Below is a small trained network, with its code and all its weights. Each question gives an input and a class and asks what happens when units are switched off, that is, made to give their printed mean instead of their output.

import numpy as np


def w(rows, s, z=0):
    codes = np.array(rows[::2]) - 128.0
    scale = np.full(codes.shape[1], s)
    scale[-1] = z or s
    return codes * scale


def f(y):
    return y / 2 * (1 + np.tanh(0.7978845608 * (y + 0.044715 * y**3)))


def log_softmax(a):
    a = a - a.max(-1, keepdims=True)
    return a - np.log(np.exp(a).sum(-1, keepdims=True))


def net(x, mask):
    res = np.array(x, float).reshape(1, 4) / 4 @ E
    y = f(res @ A[0][:, :-1].T + A[0][:, -1])
    res = res + np.where(mask, y, B[0][:, -1]) @ B[0][:, :-1]
    return log_softmax(res[-1] @ U[:, :-1].T + U[:, -1])


A, B = {}, {}
E = w([
[181,135,62,93,206,131,182],'x0',
[51,180,127,97,196,155,102],'x1',
[116,66,130,147,174,136,96],'x2',
[126,133,199,103,215,2,144],'x3',
],0.01)
A[0] = w([
[165,155,53,81,178,154,199,92],'n1',
[77,148,69,139,109,234,154,192],'n2',
[140,124,183,101,192,54,93,124],'n3',
[172,201,170,105,129,99,135,128],'n4',
[104,97,164,139,172,88,159,34],'n5',
[123,101,66,127,109,152,125,120],'n6',
[134,156,99,113,171,144,133,97],'n7',
[246,46,130,182,81,70,124,241],'n8',
[123,35,131,126,178,159,61,210],'n9',
[173,99,48,120,56,165,123,252],'n10',
[139,187,146,163,142,144,91,164],'n11',
[87,170,126,49,171,161,53,104],'n12',
[103,188,103,76,120,126,159,211],'n13',
[130,147,182,150,38,93,107,145],'n14',
[172,62,81,125,168,129,173,135],'n15',
[72,137,145,132,141,61,146,33],'n16',
[115,96,164,120,123,83,207,101],'n17',
[79,116,72,154,99,186,85,61],'n18',
[124,127,204,147,86,151,97,133],'n19',
[68,144,189,140,97,150,111,136],'n20',
[66,152,116,165,177,140,120,83],'n21',
[149,145,70,122,159,130,164,29],'n22',
[208,151,89,73,141,126,162,74],'n23',
],0.011,0.0027)
B[0] = w([
[140,31,208,215,102,83,126,209],'n1',
[130,170,105,190,123,33,94,250],'n2',
[183,163,128,182,148,70,121,221],'n3',
[123,209,152,166,110,10,92,167],'n4',
[148,150,45,229,140,95,82,170],'n5',
[176,173,138,157,205,91,95,171],'n6',
[149,91,182,160,143,170,171,157],'n7',
[69,224,91,112,160,223,225,233],'n8',
[40,176,153,73,130,68,187,176],'n9',
[129,203,112,152,215,37,137,237],'n10',
[80,83,116,121,196,147,186,146],'n11',
[131,167,100,101,210,217,253,191],'n12',
[63,174,185,109,206,114,196,179],'n13',
[64,44,177,163,178,132,172,200],'n14',
[71,96,206,201,160,124,172,175],'n15',
[237,133,93,236,189,164,127,170],'n16',
[229,210,64,157,194,116,133,167],'n17',
[197,124,85,202,213,79,117,205],'n18',
[132,81,165,201,201,104,157,180],'n19',
[150,49,180,202,218,121,171,182],'n20',
[131,200,148,152,165,173,203,158],'n21',
[159,46,196,160,51,119,63,159],'n22',
[50,51,175,163,158,171,140,177],'n23',
],0.006,0.011)
U = w([
[127,40,208,176,132,140,125,103],'0',
[210,186,79,150,139,90,61,58],'1',
[117,200,121,102,135,200,214,175],'2',
[80,155,156,108,130,79,155,219],'3',
[162,159,130,88,137,159,92,164],'4',
[183,101,115,48,66,254,84,4],'5',
[182,74,33,17,66,161,48,4],'6',
],0.009,0.0037)

Each question gives the input, the list of numbers given to net, and the class t.
The units are the neurons (one row each of A and B). Each row of codes is followed by its name. A weight is (code - 128) times the scale printed after its matrix; where a second scale follows, it is the last column's (A, B and U).
mask holds one flag per neuron, in row order. A switched-off neuron (its flag False) gives its mean, the last column of its row in B, instead of its output. The means were averaged over made-up inputs and are rounded, as every weight is.
A unit's drop is (log p(t) with every unit on - log p(t) with that unit switched off) / (log p(t) with every unit on - log p(t) with every unit switched off).
The circuit of an input: a set's keep is (log p(t) with only the set's units on - log p(t) with every unit switched off) / (log p(t) with every unit on - log p(t) with every unit switched off). Starting from the 12 units with the biggest drops (on a tie, the unit counted first), units are removed one at a time, each time the one whose removal leaves the highest keep (on an exact tie, the one counted first), for as long as the keep stays at least 0.8.
circuit, biggest first: the units of the circuit, biggest drop first
unit that matters most: the unit with the biggest drop
top k neurons: the k neurons with the biggest drops, biggest first
drop of u: that unit's drop, to one decimal
input [-6,-2,8,-2], class 3: unit that matters most -> n9
input [-3,0,8,-5], class 3: top 2 neurons -> [n9; n16]
input [7,4,6,8], class 1: top 3 neurons -> [n3; n5; n17]
input [-3,5,-1,4], class 2: top 2 neurons -> [n12; n2]
input [5,-5,8,-5], class 3: top 2 neurons -> [n9; n10]
input [-3,-6,8,6], class 3: top 3 neurons -> [n9; n8; n12]
input [5,-7,-8,-7], class 3: top 4 neurons -> [n10; n23; n1; n8]
input [8,7,-6,-4], class 0: top 2 neurons -> [n1; n22]
input [3,5,3,-5], class 1: top 2 neurons -> [n2; n8]
input [-7,8,2,2], class 2: top 3 neurons -> [n12; n21; n1]
input [-5,-8,1,-6], class 2: top 2 neurons -> [n8; n1]
input [-3,6,-3,4], class 2: circuit, biggest first -> [n12; n2]
input [-7,-5,2,-8], class 1: top 3 neurons -> [n10; n18; n2]
input [-8,6,0,7], class 0: circuit, biggest first -> [n20]
input [-1,-7,3,-5], class 2: drop of n8 -> 1.2
input [-1,1,-3,-2], class 4: drop of n18 -> 0.0
input [0,8,-6,6], class 2: drop of n12 -> 0.7
